M =
[[105 151 150 155 106]
 [150 105 109 101 147]]
Rows and columns are counted from 0.
(0, 0) => 105
(0, 4) => 106
(1, 3) => 101
(1, 1) => 105

a =
[[122 131 136 134 129 129 129 131 117 138 131 141 128 126]
 [125 130 126 121 130 127 130 122 127 126 124 127 131 124]
 [126 142 121 128 131 149 121 119 138 136 124 136 124 132]
 [117 126 128 131 129 141 131 107 128 131 122 122 135 122]
 [128 134 121 136 130 132 125 129 120 123 128 123 119 132]
 [122 130 131 131 130 126 131 135 139 127 127 132 128 127]
 [130 126 132 124 131 129 131 133 134 134 131 131 126 145]
 [130 137 123 128 136 127 127 120 127 125 118 128 136 125]
 [131 139 111 138 123 130 140 114 132 131 143 128 144 140]
 [128 132 115 129 122 126 124 121 124 125 128 133 140 127]]
a[0][-14] => 122
a[-4][-10] => 131
a[-1] => [128, 132, 115, 129, 122, 126, 124, 121, 124, 125, 128, 133, 140, 127]
a[6][-4] => 131
a[-6][3] => 136
a[:, 9] => [138, 126, 136, 131, 123, 127, 134, 125, 131, 125]
a[-2][10] => 143
a[-3][1] => 137
a[-8][-8] => 121
a[6][1] => 126
a[:, -14] => [122, 125, 126, 117, 128, 122, 130, 130, 131, 128]
a[1][0] => 125
a[-7][-11] => 131
a[1][7] => 122
a[6][13] => 145
a[9][10] => 128
a[4][7] => 129
a[0][-12] => 136
a[2] => [126, 142, 121, 128, 131, 149, 121, 119, 138, 136, 124, 136, 124, 132]
a[7][4] => 136
a[-9] => [125, 130, 126, 121, 130, 127, 130, 122, 127, 126, 124, 127, 131, 124]
a[-4][5] => 129
a[-2] => [131, 139, 111, 138, 123, 130, 140, 114, 132, 131, 143, 128, 144, 140]
a[8][4] => 123
a[6][-2] => 126
a[9][9] => 125
a[-2][11] => 128
a[-6] => [128, 134, 121, 136, 130, 132, 125, 129, 120, 123, 128, 123, 119, 132]
a[5][9] => 127
a[-7][2] => 128
a[0][-7] => 131
a[-6][-12] => 121
a[3] => [117, 126, 128, 131, 129, 141, 131, 107, 128, 131, 122, 122, 135, 122]
a[-3][13] => 125
a[8][9] => 131
a[-1][11] => 133
a[-6][-5] => 123

W =
[[122 122 122 122 122 121 122]
 [121 120 121 121 120 120 121]
 [132 132 131 132 132 133 131]
 [134 135 135 135 136 136 135]
 [126 125 127 126 126 125 126]
 [129 128 129 129 128 128 129]
 [123 122 123 123 122 122 123]
 [149 151 149 150 151 153 150]
 [135 136 135 135 136 136 135]
 [126 125 127 126 126 125 126]
 [127 126 127 127 126 126 127]
 [131 130 131 130 130 129 131]
 [130 130 129 130 130 130 129]]
W[0][0] = 122
W[6][5] = 122
W[7][6] = 150
W[7][5] = 153
W[10] = [127, 126, 127, 127, 126, 126, 127]
W[5][2] = 129
W[2][0] = 132
W[11][1] = 130
W[2][5] = 133
W[8][2] = 135
W[5][3] = 129
W[7] = [149, 151, 149, 150, 151, 153, 150]
W[:, 5] = [121, 120, 133, 136, 125, 128, 122, 153, 136, 125, 126, 129, 130]
W[:, 2] = [122, 121, 131, 135, 127, 129, 123, 149, 135, 127, 127, 131, 129]
W[10][5] = 126
W[7][2] = 149
W[12] = [130, 130, 129, 130, 130, 130, 129]
W[2][6] = 131
W[10][3] = 127
W[5][5] = 128
W[0][2] = 122
W[2][3] = 132
W[3][1] = 135
W[:, 0] = [122, 121, 132, 134, 126, 129, 123, 149, 135, 126, 127, 131, 130]
W[7][4] = 151
W[1][6] = 121
W[9][2] = 127
W[:, 4] = [122, 120, 132, 136, 126, 128, 122, 151, 136, 126, 126, 130, 130]
W[1] = [121, 120, 121, 121, 120, 120, 121]

data =
[[157 142 114 136 150 147 125 113]
 [147 134 127 125 139 144 129 131]
 [115 128 140 124 124 120 131 143]
 [152 155 114 150 140 155 115 121]
 [145 145 106 146 152 147 106 109]
 [ 98 116 142 106 100 101 139 146]
 [145 138 109 145 152 155 111 133]
 [122 121 147 126 125 117 136 120]
 [110 118 149 101 112 105 154 141]
 [115 105 151 106 110 113 150 154]]
Indices start at 0.
(0, 0) = 157
(2, 6) = 131
(9, 1) = 105
(0, 3) = 136
(5, 0) = 98
(4, 2) = 106
(4, 3) = 146
(4, 0) = 145
(2, 7) = 143
(5, 2) = 142
(2, 5) = 120
(6, 3) = 145
(9, 5) = 113
(4, 4) = 152
(2, 1) = 128
(4, 7) = 109
(9, 3) = 106
(3, 7) = 121
(4, 1) = 145
(9, 2) = 151
(8, 4) = 112
(1, 0) = 147
(7, 4) = 125
(1, 1) = 134
(1, 4) = 139
(7, 3) = 126
(8, 6) = 154

X = array([113, 128, 130, 120, 116, 125, 105, 128, 121, 122, 141, 118, 116])
X[0]: 113
X[12]: 116
X[10]: 141
X[11]: 118
X[8]: 121
X[3]: 120
X[5]: 125
X[9]: 122

grid =
111,108,131,117,122,125,124
119,116,133,120,128,124,127
144,142,100,124,123,118,113
107,109,146,124,127,129,135
129,134,138,129,135,119,134
118,117,128,122,124,126,125
129,128,119,123,124,122,122
124,130,135,129,129,121,132
grid[0][0] => 111
grid[2][2] => 100
grid[7] => [124, 130, 135, 129, 129, 121, 132]
grid[0][4] => 122
grid[5][0] => 118
grid[6][0] => 129
grid[0][5] => 125
grid[7][1] => 130
grid[2] => [144, 142, 100, 124, 123, 118, 113]
grid[0][2] => 131
grid[:, 5] => [125, 124, 118, 129, 119, 126, 122, 121]
grid[2][3] => 124
grid[4][2] => 138
grid[1][1] => 116
grid[:, 4] => [122, 128, 123, 127, 135, 124, 124, 129]
grid[6][3] => 123
grid[4][0] => 129
grid[6] => [129, 128, 119, 123, 124, 122, 122]

m =
[[128 135 128 125 128 128]
 [137 118 129 146 128 128]
 [135 123 128 140 128 128]
 [121 109 128 133 128 128]
 [130 152 127 112 127 128]
 [128 128 128 128 128 128]
 [138 131 128 130 128 128]
 [134 122 128 140 128 128]
 [116 141 128 138 128 128]]
m[0,-6]: 128
m[1,1]: 118
m[7,0]: 134
m[-2,4]: 128
m[6,-3]: 130
m[-3]: [138, 131, 128, 130, 128, 128]
m[1]: [137, 118, 129, 146, 128, 128]
m[-4,-3]: 128
m[7]: [134, 122, 128, 140, 128, 128]
m[5]: [128, 128, 128, 128, 128, 128]
m[-8,0]: 137
m[-9,4]: 128
m[2,-2]: 128
m[-3,-4]: 128
m[:, 3]: [125, 146, 140, 133, 112, 128, 130, 140, 138]
m[-9]: [128, 135, 128, 125, 128, 128]
m[8]: [116, 141, 128, 138, 128, 128]
m[:, -5]: [135, 118, 123, 109, 152, 128, 131, 122, 141]
m[:, 0]: [128, 137, 135, 121, 130, 128, 138, 134, 116]
m[-6,-2]: 128
m[:, -4]: [128, 129, 128, 128, 127, 128, 128, 128, 128]
m[1,5]: 128
